Here is a tiny trained network, its code and every weight. The questions are about switching its units off for an input and a class, where a switched-off unit gives its printed mean instead of its output.

import numpy as np


def w(rows, s, z=0):
    codes = np.array(rows[::2]) - 128.0
    scale = np.full(codes.shape[1], s)
    scale[-1] = z or s
    return codes * scale


def f(y):
    return np.maximum(y, 0)


def log_softmax(a):
    a = a - a.max(-1, keepdims=True)
    return a - np.log(np.exp(a).sum(-1, keepdims=True))


def net(x, mask):
    res = np.array(x, float).reshape(1, 6) / 4 @ E
    y = f(res @ A[0][:, :-1].T + A[0][:, -1])
    res = res + np.where(mask, y, B[0][:, -1]) @ B[0][:, :-1]
    return log_softmax(res[-1] @ U[:, :-1].T + U[:, -1])


A, B = {}, {}
E = w([
[249,193,29,89],'x0',
[212,94,179,254],'x1',
[130,121,119,125],'x2',
[130,127,127,126],'x3',
[59,203,43,236],'x4',
[126,120,123,130],'x5',
],0.0077)
A[0] = w([
[72,175,123,38,48],'N0',
[65,163,77,51,51],'N1',
[2,59,169,151,95],'N2',
[54,109,232,117,1],'N3',
[40,220,11,236,100],'N4',
[175,236,122,72,93],'N5',
[10,134,223,159,62],'N6',
[57,138,88,51,24],'N7',
[169,210,68,127,85],'N8',
[191,62,135,230,104],'N9',
],0.0088,0.0064)
B[0] = w([
[92,184,238,194,182],'N0',
[173,247,162,216,185],'N1',
[205,131,10,141,229],'N2',
[204,77,135,176,182],'N3',
[74,1,215,74,255],'N4',
[213,65,93,86,194],'N5',
[171,91,20,220,217],'N6',
[89,222,207,191,173],'N7',
[245,137,38,189,191],'N8',
[79,247,179,174,208],'N9',
],0.008,0.0079)
U = w([
[109,255,194,166,1],'0',
[172,120,51,101,12],'1',
[118,62,194,48,249],'2',
[113,146,134,96,213],'3',
[110,153,128,89,183],'4',
],0.0087,0.0045)

Each question gives the input, the list of numbers given to net, and the class t.
The units are the neurons (one row each of A and B). Each row of codes is followed by its name. A weight is (code - 128) times the scale printed after its matrix; where a second scale follows, it is the last column's (A, B and U).
mask holds one flag per neuron, in row order. A switched-off neuron (its flag False) gives its mean, the last column of its row in B, instead of its output. The means were averaged over made-up inputs and are rounded, as every weight is.
A unit's drop is (log p(t) with every unit on - log p(t) with that unit switched off) / (log p(t) with every unit on - log p(t) with every unit switched off).
The circuit of an input: a set's keep is (log p(t) with only the set's units on - log p(t) with every unit switched off) / (log p(t) with every unit on - log p(t) with every unit switched off). Starting from all 10 units, units are removed one at a time, each time the one whose removal leaves the highest keep (on an exact tie, the one counted first), for as long as the keep stays at least 0.8.
units of the circuit, in order: the units of the circuit, biggest drop first
most important unit: the unit with the biggest drop
top k neurons: the k neurons with the biggest drops, biggest first
drop when u is switched off: that unit's drop, to one decimal
input [-2,-7,0,-4,5,-2], class 0: units of the circuit, in order : (N1)
input [2,-8,3,-4,-6,0], class 0: units of the circuit, in order : (N1; N0)
input [-7,4,7,-3,1,5], class 1: units of the circuit, in order : (N2; N6)
input [-5,-1,4,5,-1,-3], class 1: units of the circuit, in order : (N2; N4; N6)
input [-6,-8,-7,-4,-7,-8], class 0: units of the circuit, in order : (N0; N7)
input [5,-7,7,-7,-6,-4], class 0: units of the circuit, in order : (N1; N0)
input [-4,5,-6,3,7,2], class 2: top 2 neurons : (N4; N1)
input [-7,-4,7,7,-3,7], class 1: units of the circuit, in order : (N2; N6)
input [-3,-6,-1,-2,2,-4], class 0: top 3 neurons : (N1; N7; N0)
input [3,-6,1,-3,5,5], class 0: top 4 neurons : (N1; N7; N0; N2)
input [7,-8,-1,-8,-1,-4], class 0: top 3 neurons : (N1; N0; N7)
input [-8,-8,-3,3,-1,-3], class 0: top 2 neurons : (N7; N0)
input [-8,-5,6,-6,7,8], class 1: top 4 neurons : (N2; N6; N9; N3)
input [-4,-3,-8,-8,8,3], class 2: most important unit : N4
input [2,-1,1,-1,3,-3], class 2: top 3 neurons : (N4; N2; N6)
input [1,-2,0,8,4,1], class 2: drop when N4 is switched off : 0.5
input [3,4,7,7,7,-1], class 2: drop when N0 is switched off : 0.0
input [0,-8,-2,-4,-4,6], class 0: drop when N1 is switched off : 0.1
input [0,6,-5,-3,7,5], class 2: drop when N8 is switched off : 0.0
input [2,-7,1,-8,2,2], class 0: most important unit : N1
